Small tables with named rows and columns. After each table, cells are looked up by row and column.

vanov.tsv
	nipok	gipus	rusifel	zil	nen	dode	gedi	rifog
rul	4.69	4.57	7.23	8.12	7.57	3.44	7.63	3.43
nirad	7.18	3.97	7.49	7.50	8.70	3.57	4.92	8.01
mulid	4.16	7.64	5.69	2.53	2.07	7.48	5.89	5.39
latot	7.58	7.56	7.81	4.23	7.74	7.10	5.36	8.76
tafovur	5.33	3.74	2.60	8.43	4.46	5.40	2.47	7.13
butikor	7.78	2.63	3.69	9.20	2.61	8.31	6.61	6.27
ridivi	5.85	3.75	4.35	6.66	2.12	6.30	4.87	5.90
pum	7.10	6.01	4.42	5.70	5.09	7.17	4.01	8.34
burigob	2.26	8.67	5.92	1.15	0.24	7.51	7.07	3.39

What is the dode of rul in vanov? 3.44
What is the gedi of pum in vanov? 4.01
What is the dode of tafovur in vanov? 5.40
What is the zil of ridivi in vanov? 6.66
What is the dode of butikor in vanov? 8.31
What is the nen of latot in vanov? 7.74
What is the gedi of nirad in vanov? 4.92
What is the zil of burigob in vanov? 1.15
What is the rifog of pum in vanov? 8.34
What is the nen of pum in vanov? 5.09
What is the gipus of latot in vanov? 7.56
What is the nen of mulid in vanov? 2.07
What is the dode of mulid in vanov? 7.48
What is the gedi of burigob in vanov? 7.07
What is the gedi of tafovur in vanov? 2.47
What is the rifog of tafovur in vanov? 7.13
What is the zil of butikor in vanov? 9.20
What is the zil of latot in vanov? 4.23
What is the rusifel of burigob in vanov? 5.92
What is the rusifel of butikor in vanov? 3.69
Row with the largest gipus: burigob

Table kudip
fields: div, ruzadon, sonabav, padosen, komazes, ligi, siz, somepo, bubed
vuka: [63, 107, 33, 143, 75, 115, 175, 59, 99]
zar: [99, 144, 88, 119, 81, 86, 95, 78, 20]
zurene: [144, 72, 15, 71, 59, 114, 108, 168, 154]
vizug: [208, 64, 105, 31, 99, 93, 103, 217, 103]
zevaze: [29, 136, 51, 159, 123, 93, 83, 1, 23]
gug: [60, 94, 36, 144, 103, 109, 83, 70, 180]
tiku: [80, 88, 175, 139, 205, 68, 60, 59, 57]
pefum: [97, 155, 193, 136, 77, 89, 80, 86, 147]
fuz: [76, 71, 70, 127, 171, 86, 73, 66, 107]
tig: [153, 78, 159, 88, 99, 88, 82, 171, 196]
zakifi: [77, 144, 214, 143, 116, 66, 78, 49, 63]
zire: [104, 63, 76, 108, 140, 84, 137, 95, 71]
vifir: [96, 164, 231, 147, 79, 86, 119, 79, 108]

zar, sonabav -> 88
zire, div -> 104
tig, sonabav -> 159
vizug, komazes -> 99
vuka, siz -> 175
tiku, sonabav -> 175
zevaze, div -> 29
zar, padosen -> 119
vuka, komazes -> 75
gug, siz -> 83
zevaze, siz -> 83
Row with the largest somepo: vizug

vigigov.csv
,ruvumu,fabiz,fov,ronolu
fosapo,88476,45682,87938,36692
bonuka,52777,51418,80971,30793
poka,12417,15224,15619,32613
rik,87906,73969,98192,34795
zav,10100,27376,15653,33775
kivutem,83350,40352,81039,37122
niritus,9098,37164,12090,33923

What is the fabiz of fosapo in vigigov? 45682
What is the fov of zav in vigigov? 15653
What is the fov of bonuka in vigigov? 80971
What is the fabiz of poka in vigigov? 15224
What is the ronolu of rik in vigigov? 34795
What is the ruvumu of niritus in vigigov? 9098
What is the ruvumu of zav in vigigov? 10100
What is the fov of fosapo in vigigov? 87938
What is the ronolu of bonuka in vigigov? 30793
What is the ronolu of zav in vigigov? 33775
What is the ruvumu of bonuka in vigigov? 52777
What is the fabiz of niritus in vigigov? 37164
What is the ronolu of fosapo in vigigov? 36692
What is the ronolu of poka in vigigov? 32613
What is the fabiz of bonuka in vigigov? 51418
What is the fov of kivutem in vigigov? 81039
What is the ronolu of niritus in vigigov? 33923
What is the ruvumu of poka in vigigov? 12417
What is the fabiz of rik in vigigov? 73969

lumik =
      gageveg    med  zetorit
gime     -1.7   30.4      4.8
mus     -29.8  -14.7    -43.0
zofo     64.8   38.1     52.6
tis      11.0   84.5      4.1
sol      -4.3   26.7      0.7
kun      43.9   74.7    -15.3
paf       9.2   19.0    -34.8
tili    -62.8   19.7     37.4
non       4.4   12.0    -20.2
vota     43.8   29.2     31.9
pip       7.3   53.2    -55.6

kun, med -> 74.7
tis, zetorit -> 4.1
tili, gageveg -> -62.8
kun, gageveg -> 43.9
gime, zetorit -> 4.8
mus, gageveg -> -29.8
gime, gageveg -> -1.7
tili, med -> 19.7
sol, zetorit -> 0.7
paf, med -> 19.0
mus, zetorit -> -43.0
Which row has the largest zetorit? zofo

zub:
,mifa,lozefa,sug,lep,mev,gosisad,nebetu,ked,tibesez
vod,0.4,0.5,0.6,0.3,0.4,0.2,0.5,0.7,0.5
nez,0.6,0.5,0.4,0.4,0.3,0.6,0.4,0.6,0.5
terud,0.3,0.4,0.6,0.5,0.7,0.4,0.4,0.5,0.7
noniken,0.6,0.5,0.6,0.5,0.4,0.4,0.4,0.5,0.5
sofutos,0.4,0.5,0.4,0.4,0.6,0.5,0.6,0.5,0.4
febulig,0.5,0.4,0.4,0.4,0.5,0.4,0.5,0.3,0.6
sifazem,0.5,0.4,0.4,0.7,0.7,0.6,0.5,0.5,0.4
tokuzit,0.5,0.5,0.4,0.4,0.7,0.5,0.5,0.4,0.3
mog,0.7,0.5,0.4,0.5,0.8,0.4,0.5,0.4,0.5
gad,0.6,0.5,0.5,0.5,0.5,0.5,0.4,0.5,0.5

lep of terud is 0.5
lep of mog is 0.5
lozefa of mog is 0.5
sug of sofutos is 0.4
lozefa of febulig is 0.4
nebetu of terud is 0.4
ked of mog is 0.4
tibesez of terud is 0.7
mifa of mog is 0.7
sug of terud is 0.6
lep of sifazem is 0.7
sug of gad is 0.5
lozefa of sofutos is 0.5
gosisad of vod is 0.2

